Below is a small trained network, with its code and all its weights. Each question gives an input and a class and asks what happens when units are switched off, that is, made to give their printed mean instead of their output.

import numpy as np


def w(rows, s, z=0):
    codes = np.array(rows[::2]) - 128.0
    scale = np.full(codes.shape[1], s)
    scale[-1] = z or s
    return codes * scale


def norm(h):
    return h / np.sqrt((h * h).mean(-1, keepdims=True) + 1e-5)


def f(y):
    return y / 2 * (1 + np.tanh(0.7978845608 * (y + 0.044715 * y**3)))


def log_softmax(a):
    a = a - a.max(-1, keepdims=True)
    return a - np.log(np.exp(a).sum(-1, keepdims=True))


def net(x, mask):
    res = np.array(x, float).reshape(1, 5) / 4 @ E
    u = 0
    for l in range(2):
        y = f(norm(res) @ A[l][:, :-1].T + A[l][:, -1])
        res = res + np.where(mask[u : u + 3], y, B[l][:, -1]) @ B[l][:, :-1]
        u += 3
    return log_softmax(norm(res)[-1] @ U[:, :-1].T + U[:, -1])


A, B = {}, {}
E = w([
[36,181,189,78,235,49,22,77,100,254,90,115],'x0',
[115,92,233,179,92,72,55,217,154,67,219,234],'x1',
[99,158,160,41,210,166,238,228,171,161,103,210],'x2',
[205,179,98,129,174,98,120,119,137,129,149,155],'x3',
[122,145,130,146,87,68,154,167,113,138,90,115],'x4',
],0.0068)
A[0] = w([
[122,143,57,151,94,114,3,28,63,129,74,112,171],'L0N1',
[50,120,222,117,164,25,44,137,140,142,190,191,2],'L0N2',
[153,123,178,228,103,155,31,195,76,93,203,71,123],'L0N3',
],0.0057,0.0052)
B[0] = w([
[77,137,158,167,135,95,132,148,91,119,224,49,254],'L0N1',
[174,123,37,129,129,214,249,196,52,101,143,82,209],'L0N2',
[206,61,100,81,100,83,58,46,106,114,64,205,231],'L0N3',
],0.011,0.0066)
A[1] = w([
[90,169,251,149,225,134,98,83,3,234,65,139,28],'L1N1',
[174,95,252,127,111,110,148,173,103,97,180,215,4],'L1N2',
[81,125,183,212,60,110,42,105,248,151,172,180,87],'L1N3',
],0.0058,0.0036)
B[1] = w([
[218,97,221,154,137,92,79,116,234,136,41,150,250],'L1N1',
[6,238,221,66,58,118,139,71,244,94,155,93,241],'L1N2',
[155,167,75,78,177,4,50,199,220,73,60,134,159],'L1N3',
],0.011,0.0022)
U = w([
[180,65,21,204,64,149,126,126,3,138,183,68,236],'0',
[117,165,70,97,176,240,225,241,136,150,70,180,243],'1',
[60,166,203,184,165,58,54,128,135,195,155,42,59],'2',
[173,104,177,91,187,117,117,147,225,221,18,147,59],'3',
[175,61,103,135,78,61,29,103,162,83,63,235,79],'4',
[63,180,190,74,70,128,133,167,234,105,186,180,2],'5',
],0.012,0.002)

Each question gives the input, the list of numbers given to net, and the class t.
The units are the neurons (one row each of A and B). Each row of codes is followed by its name. A weight is (code - 128) times the scale printed after its matrix; where a second scale follows, it is the last column's (A, B and U).
mask holds one flag per neuron, layer by layer. A switched-off neuron (its flag False) gives its mean, the last column of its row in B, instead of its output. The means were averaged over made-up inputs and are rounded, as every weight is.
A unit's drop is (log p(t) with every unit on - log p(t) with that unit switched off) / (log p(t) with every unit on - log p(t) with every unit switched off).
The circuit of an input: a set's keep is (log p(t) with only the set's units on - log p(t) with every unit switched off) / (log p(t) with every unit on - log p(t) with every unit switched off). Starting from all 6 units, units are removed one at a time, each time the one whose removal leaves the highest keep (on an exact tie, the one counted first), for as long as the keep stays at least 0.8.
circuit, biggest first: the units of the circuit, biggest drop first
unit that matters most: the unit with the biggest drop
k most important neurons: the k neurons with the biggest drops, biggest first
top k neurons in layer l: the k neurons of layer l with the biggest drops, biggest first
drop of u: that unit's drop, to one decimal
input [-4,2,-7,2,-1], class 4: 3 most important neurons : (L0N2, L0N3, L1N3)
input [5,3,0,5,3], class 0: circuit, biggest first : (L0N2)
input [1,-1,6,-8,-7], class 3: 2 most important neurons : (L0N2, L1N1)
input [1,8,8,4,-8], class 1: 3 most important neurons : (L0N2, L0N3, L0N1)
input [-7,-5,1,-7,-4], class 1: top 2 neurons in layer 0 : (L0N1, L0N3)
input [8,1,-1,1,-5], class 0: 2 most important neurons : (L0N2, L1N2)
input [-1,1,1,2,-5], class 5: 2 most important neurons : (L0N2, L0N3)
input [1,8,1,3,-2], class 1: top 2 neurons in layer 0 : (L0N2, L0N1)
input [-7,4,8,1,0], class 5: 2 most important neurons : (L1N2, L0N2)
input [-7,1,0,6,-8], class 4: 2 most important neurons : (L0N2, L0N1)
input [4,5,1,8,6], class 1: top 2 neurons in layer 0 : (L0N2, L0N1)
input [1,5,8,-4,-5], class 1: 4 most important neurons : (L0N2, L0N3, L0N1, L1N1)
input [-8,-2,2,6,4], class 1: 2 most important neurons : (L0N1, L0N3)
input [2,-2,8,-6,-3], class 3: 2 most important neurons : (L0N2, L1N1)
input [-8,7,-1,-8,-1], class 4: unit that matters most : L0N3
input [1,-1,-6,-2,-4], class 2: top 2 neurons in layer 0 : (L0N1, L0N2)
input [-3,5,-1,-4,-8], class 4: top 2 neurons in layer 0 : (L0N3, L0N1)
input [2,1,-1,-8,7], class 0: drop of L1N2 : 0.3
input [2,-8,-3,-4,3], class 2: drop of L1N1 : 0.1
input [-7,1,4,-8,8], class 5: drop of L0N2 : 2.0
input [4,-8,8,7,5], class 3: circuit, biggest first : (L1N1)
